Here is a tiny trained network, its code and every weight. The questions are about switching its units off for an input and a target symbol, where a switched-off unit gives its printed mean instead of its output.

import numpy as np


def w(rows, s, z=0):
    codes = np.array(rows[::2]) - 128.0
    scale = np.full(codes.shape[1], s)
    scale[-1] = z or s
    return codes * scale


def f(y):
    return y / 2 * (1 + np.tanh(0.7978845608 * (y + 0.044715 * y**3)))


def softmax(a):
    e = np.exp(a - a.max(-1, keepdims=True))
    return e / e.sum(-1, keepdims=True)


def log_softmax(a):
    a = a - a.max(-1, keepdims=True)
    return a - np.log(np.exp(a).sum(-1, keepdims=True))


def net(x, mask):
    ids = ['ΛΞΠΣαβγδεζημτφω'.index(c) for c in x.split()]
    T = len(ids)
    res = E[ids] + P[:T]
    u = 0
    for l in range(3):
        q, k, v = (res @ M[l].T for M in (Q, K, V))
        z = softmax(np.where(np.tri(T) > 0, q @ k.T / 2**0.5, -1e9)) @ v
        res = res + np.where(mask[u], z, O[l][:, -1]) @ O[l][:, :-1]
        u += 1
        y = f(res @ A[l][:, :-1].T + A[l][:, -1])
        res = res + np.where(mask[u : u + 8], y, B[l][:, -1]) @ B[l][:, :-1]
        u += 8
    return log_softmax(res[-1] @ U[:, :-1].T + U[:, -1])


Q, K, V, O, A, B = {}, {}, {}, {}, {}, {}
E = w([
[26,71,150],'Λ',
[179,168,146],'Ξ',
[90,141,86],'Π',
[154,167,144],'Σ',
[125,127,218],'α',
[184,203,49],'β',
[174,233,1],'γ',
[181,169,78],'δ',
[100,122,166],'ε',
[185,175,187],'ζ',
[160,161,146],'η',
[197,217,77],'μ',
[125,143,128],'τ',
[173,146,214],'φ',
[167,167,165],'ω',
],0.0084)
P = w([
[53,99,108],'0',
[172,251,152],'1',
[210,76,72],'2',
[135,209,154],'3',
[208,79,63],'4',
[113,185,156],'5',
[210,78,58],'6',
[103,170,151],'7',
[216,87,47],'8',
[91,164,151],'9',
[200,82,49],'10',
[81,158,139],'11',
[194,77,41],'12',
[70,153,148],'13',
],0.013)
Q[0] = w([
[197,142,254],'L0H0',
[207,84,202],'L0H0',
],0.0058)
K[0] = w([
[179,69,46],'L0H0',
[230,194,1],'L0H0',
],0.0052)
V[0] = w([
[37,17,216],'L0H0',
[176,255,211],'L0H0',
],0.0064)
O[0] = w([
[50,28,254,2],'L0H0',
[228,196,126,189],'L0H0',
],0.0083,0.0026)
A[0] = w([
[138,97,131,108],'L0N0',
[233,168,48,36],'L0N1',
[147,171,164,120],'L0N2',
[231,222,97,95],'L0N3',
[61,1,189,54],'L0N4',
[199,159,96,61],'L0N5',
[239,146,85,121],'L0N6',
[134,89,101,4],'L0N7',
],0.0068,0.004)
B[0] = w([
[117,89,144,120],'L0N0',
[124,106,190,235],'L0N1',
[104,134,58,139],'L0N2',
[86,108,144,254],'L0N3',
[2,105,96,144],'L0N4',
[97,100,148,179],'L0N5',
[56,43,165,236],'L0N6',
[113,126,167,111],'L0N7',
],0.0055,0.0074)
Q[1] = w([
[224,41,79],'L1H0',
[156,59,3],'L1H0',
],0.0072)
K[1] = w([
[103,29,227],'L1H0',
[2,58,230],'L1H0',
],0.0057)
V[1] = w([
[170,169,35],'L1H0',
[88,140,2],'L1H0',
],0.0064)
O[1] = w([
[145,85,90,2],'L1H0',
[250,135,209,166],'L1H0',
],0.014,0.0051)
A[1] = w([
[238,129,1,127],'L1N0',
[49,68,122,117],'L1N1',
[126,122,208,63],'L1N2',
[132,246,70,133],'L1N3',
[104,109,85,134],'L1N4',
[83,106,161,3],'L1N5',
[101,95,200,87],'L1N6',
[251,140,151,128],'L1N7',
],0.0082,0.0036)
B[1] = w([
[61,81,198,182],'L1N0',
[73,147,201,165],'L1N1',
[172,152,155,170],'L1N2',
[255,159,201,217],'L1N3',
[102,113,134,123],'L1N4',
[155,181,187,118],'L1N5',
[143,176,136,166],'L1N6',
[127,72,171,252],'L1N7',
],0.0083,0.0035)
Q[2] = w([
[111,254,122],'L2H0',
[174,57,10],'L2H0',
],0.0045)
K[2] = w([
[161,119,5],'L2H0',
[92,137,163],'L2H0',
],0.014)
V[2] = w([
[190,88,178],'L2H0',
[2,225,112],'L2H0',
],0.0076)
O[2] = w([
[101,200,245,253],'L2H0',
[253,107,36,219],'L2H0',
],0.0076,0.0023)
A[2] = w([
[55,146,92,56],'L2N0',
[94,201,252,148],'L2N1',
[54,254,170,178],'L2N2',
[182,124,221,122],'L2N3',
[128,18,199,249],'L2N4',
[108,216,115,127],'L2N5',
[134,123,204,1],'L2N6',
[24,91,175,30],'L2N7',
],0.0084,0.003)
B[2] = w([
[123,146,141,123],'L2N0',
[127,142,35,250],'L2N1',
[178,91,52,210],'L2N2',
[153,133,113,203],'L2N3',
[94,109,181,187],'L2N4',
[254,71,127,147],'L2N5',
[164,118,86,161],'L2N6',
[129,234,162,149],'L2N7',
],0.0056,0.013)
U = w([
[205,225,118,158],'Λ',
[116,118,1,253],'Ξ',
[95,160,96,208],'Π',
[54,236,128,137],'Σ',
[115,83,107,88],'α',
[101,85,137,123],'β',
[131,127,157,38],'γ',
[83,93,198,163],'δ',
[138,101,124,45],'ε',
[101,83,87,80],'ζ',
[163,69,179,61],'η',
[100,158,184,64],'μ',
[113,64,95,80],'τ',
[89,177,206,75],'φ',
[117,87,117,67],'ω',
],0.0092,0.005)

Each question gives the input, a string of symbols that net reads in full, and the target symbol t.
The units are the heads (2 rows each of Q, K, V and O) and the neurons (one row each of A and B). Each row of codes is followed by its name. A weight is (code - 128) times the scale printed after its matrix; where a second scale follows, it is the last column's (O, A, B and U).
mask holds one flag per unit, layer by layer, with each layer's heads first. A switched-off unit (its flag False) gives its mean, the last column of its rows in O or B, instead of its output. The means were averaged over made-up inputs and are rounded, as every weight is.
A unit's drop is (log p(t) with every unit on - log p(t) with that unit switched off) / (log p(t) with every unit on - log p(t) with every unit switched off).
The circuit of an input: a set's keep is (log p(t) with only the set's units on - log p(t) with every unit switched off) / (log p(t) with every unit on - log p(t) with every unit switched off). Starting from the 12 units with the biggest drops (on a tie, the unit counted first), units are removed one at a time, each time the one whose removal leaves the highest keep (on an exact tie, the one counted first), for as long as the keep stays at least 0.8.
units of the circuit, in order: the units of the circuit, biggest drop first
top k neurons: the k neurons with the biggest drops, biggest first
top k neurons in layer l: the k neurons of layer l with the biggest drops, biggest first
input Λ Λ Λ γ α Λ ω φ δ α δ φ φ, target Λ: units of the circuit, in order : L0H0; L1H0; L0N4
input φ Π Λ, target Ξ: units of the circuit, in order : L0H0; L2H0; L1H0
input Π Π Π β φ τ φ Λ α, target η: top 2 neurons : L1N1; L0N4
input ω δ ε α Λ Π Λ Λ τ Λ, target Σ: units of the circuit, in order : L2N7; L2H0
input Ξ δ δ β η Λ Λ β ζ φ δ α, target Λ: units of the circuit, in order : L0N6; L0H0
input γ γ μ, target Σ: top 4 neurons in layer 0 : L0N1; L0N6; L0N3; L0N5
input Λ τ Λ Λ φ β Λ Λ δ Σ ε, target Λ: units of the circuit, in order : L0H0; L1H0; L0N4; L2N1
input Λ γ α, target Λ: units of the circuit, in order : L0H0
input Λ Π α α α δ γ δ Π Λ η Λ Σ, target Λ: top 2 neurons in layer 2 : L2N1; L2N3
input φ γ τ α α δ Λ φ α, target Ξ: units of the circuit, in order : L0H0; L1H0
input Λ γ ω δ Ξ μ ε μ φ β Λ ζ η, target Λ: top 4 neurons in layer 2 : L2N1; L2N3; L2N6; L2N2
input Π α Π, target η: top 2 neurons : L0N4; L1N7
input φ δ φ ζ φ, target Ξ: top 2 neurons : L0N6; L1N3
input δ φ Λ, target δ: top neuron in layer 0 : L0N1
input φ α Λ, target Ξ: units of the circuit, in order : L2H0; L1H0
input γ Ξ Σ, target Σ: top 2 neurons in layer 2 : L2N7; L2N1
input φ δ Ξ δ ω γ φ, target Ξ: units of the circuit, in order : L0H0; L1H0
input Λ β μ α φ δ Λ, target Λ: units of the circuit, in order : L0H0; L1H0; L0N4
input Π τ α, target η: top 2 neurons in layer 1 : L1N7; L1N1
input Π δ η Ξ Σ Λ Π φ γ Π Σ, target η: top 2 neurons : L1N1; L0N4
input γ β ε, target Σ: top 3 neurons : L2N7; L0N6; L0N1
input δ ω Λ, target δ: top neuron in layer 2 : L2N4
input Π φ Λ β Λ Λ Λ γ δ Λ Λ, target η: top 2 neurons : L0N4; L1N1
input Λ β β φ Π δ τ, target Λ: top 4 neurons : L0N4; L2N1; L1N2; L2N3
input γ γ μ Λ ω γ Σ β φ γ β, target Σ: top 2 neurons : L2N7; L1N7
